Below are the code and all the weights of a small trained network. Each question names an input and a class and asks about switching units off, where a switched-off unit gives its printed mean instead of its output.

import numpy as np


def w(rows, s, z=0):
    codes = np.array(rows[::2]) - 128.0
    scale = np.full(codes.shape[1], s)
    scale[-1] = z or s
    return codes * scale


def f(y):
    return y / 2 * (1 + np.tanh(0.7978845608 * (y + 0.044715 * y**3)))


def log_softmax(a):
    a = a - a.max(-1, keepdims=True)
    return a - np.log(np.exp(a).sum(-1, keepdims=True))


def net(x, mask):
    res = np.array(x, float).reshape(1, 4) / 4 @ E
    y = f(res @ A[0][:, :-1].T + A[0][:, -1])
    res = res + np.where(mask, y, B[0][:, -1]) @ B[0][:, :-1]
    return log_softmax(res[-1] @ U[:, :-1].T + U[:, -1])


A, B = {}, {}
E = w([
[129,122,138,118,124,123,134,149],'x0',
[172,175,19,192,3,126,215,184],'x1',
[59,254,223,172,185,12,126,80],'x2',
[40,104,209,214,76,143,63,255],'x3',
],0.006)
A[0] = w([
[83,90,172,182,121,83,116,233,90],'n1',
[183,94,68,57,175,105,174,100,87],'n2',
[127,224,55,147,19,116,234,135,58],'n3',
[164,71,153,123,126,200,118,232,208],'n4',
[183,145,72,86,180,43,178,93,86],'n5',
[171,119,72,87,199,111,177,98,104],'n6',
[124,206,171,130,174,69,149,109,82],'n7',
[63,100,194,187,106,203,81,172,91],'n8',
[115,149,114,193,47,134,177,144,23],'n9',
[133,102,186,77,155,173,45,84,3],'n10',
[112,163,171,158,137,123,112,71,83],'n11',
[57,83,154,201,115,154,106,173,69],'n12',
[93,189,159,152,127,14,166,158,141],'n13',
[145,57,245,29,234,164,52,100,154],'n14',
[19,201,216,165,132,60,150,84,154],'n15',
[86,120,155,1,113,94,240,56,202],'n16',
[182,39,112,125,168,196,69,120,182],'n17',
],0.0069,0.0051)
B[0] = w([
[187,218,70,137,179,68,173,51,183],'n1',
[185,147,99,191,116,77,182,80,170],'n2',
[88,191,139,104,223,239,233,235,196],'n3',
[148,140,161,209,46,112,214,45,206],'n4',
[160,166,25,138,154,119,155,100,173],'n5',
[111,223,104,161,177,137,174,67,167],'n6',
[223,43,181,179,75,187,239,73,176],'n7',
[173,209,47,140,178,47,194,44,188],'n8',
[202,193,149,111,254,156,193,124,142],'n9',
[216,110,197,47,232,210,190,196,147],'n10',
[194,58,187,117,72,182,138,175,147],'n11',
[217,225,52,127,206,49,202,46,165],'n12',
[160,36,203,181,69,162,146,98,199],'n13',
[54,217,84,164,177,224,193,175,255],'n14',
[143,83,94,209,79,154,192,67,246],'n15',
[89,144,48,174,88,90,113,57,198],'n16',
[169,72,183,211,43,149,191,66,193],'n17',
],0.007,0.0081)
U = w([
[178,200,78,97,187,55,142,58,74],'0',
[134,171,179,109,226,254,188,232,98],'1',
[182,35,169,153,39,191,166,106,62],'2',
[89,154,118,172,78,159,137,131,220],'3',
[76,76,149,68,93,95,153,158,173],'4',
[39,59,100,17,64,3,17,215,3],'5',
[16,65,212,43,178,54,35,237,3],'6',
],0.0083,0.0062)

Each question gives the input, the list of numbers given to net, and the class t.
The units are the neurons (one row each of A and B). Each row of codes is followed by its name. A weight is (code - 128) times the scale printed after its matrix; where a second scale follows, it is the last column's (A, B and U).
mask holds one flag per neuron, in row order. A switched-off neuron (its flag False) gives its mean, the last column of its row in B, instead of its output. The means were averaged over made-up inputs and are rounded, as every weight is.
A unit's drop is (log p(t) with every unit on - log p(t) with that unit switched off) / (log p(t) with every unit on - log p(t) with every unit switched off).
The circuit of an input: a set's keep is (log p(t) with only the set's units on - log p(t) with every unit switched off) / (log p(t) with every unit on - log p(t) with every unit switched off). Starting from the 12 units with the biggest drops (on a tie, the unit counted first), units are removed one at a time, each time the one whose removal leaves the highest keep (on an exact tie, the one counted first), for as long as the keep stays at least 0.8.
circuit, biggest first: the units of the circuit, biggest drop first
k most important neurons: the k neurons with the biggest drops, biggest first
drop when u is switched off: that unit's drop, to one decimal
input [4,3,2,4], class 0: circuit, biggest first	(n1; n14; n17)
input [1,4,-4,1], class 1: circuit, biggest first	(n15)
input [-3,-2,-6,7], class 0: circuit, biggest first	(n8; n12)
input [1,1,4,6], class 0: circuit, biggest first	(n1; n12)
input [-7,2,7,-5], class 2: circuit, biggest first	(n7; n13)
input [-3,5,6,-3], class 2: circuit, biggest first	(n13; n7)
input [-3,2,-1,3], class 4: 2 most important neurons	(n14; n15)
input [-2,3,3,6], class 0: circuit, biggest first	(n1; n12)
input [5,6,6,-1], class 1: 4 most important neurons	(n3; n4; n17; n9)
input [8,-8,-3,-7], class 1: 3 most important neurons	(n14; n10; n8)
input [-3,-3,7,6], class 2: 2 most important neurons	(n13; n15)
input [1,-6,-1,-4], class 1: 2 most important neurons	(n14; n10)
input [1,4,4,-3], class 1: 2 most important neurons	(n3; n4)
input [2,6,3,-5], class 1: circuit, biggest first	(n3)
input [-8,-8,5,4], class 1: 2 most important neurons	(n14; n10)
input [-4,3,8,-6], class 2: 2 most important neurons	(n7; n13)
input [4,8,4,7], class 1: 2 most important neurons	(n3; n9)
input [8,0,7,-6], class 3: 2 most important neurons	(n16; n17)
input [4,5,6,8], class 0: 2 most important neurons	(n1; n12)
input [-3,0,4,5], class 0: most important neuron	(n1)
input [-2,-3,5,3], class 2: drop when n13 is switched off	0.2
input [-3,-2,1,5], class 0: drop when n8 is switched off	0.3
input [3,-3,-2,7], class 0: drop when n12 is switched off	0.1
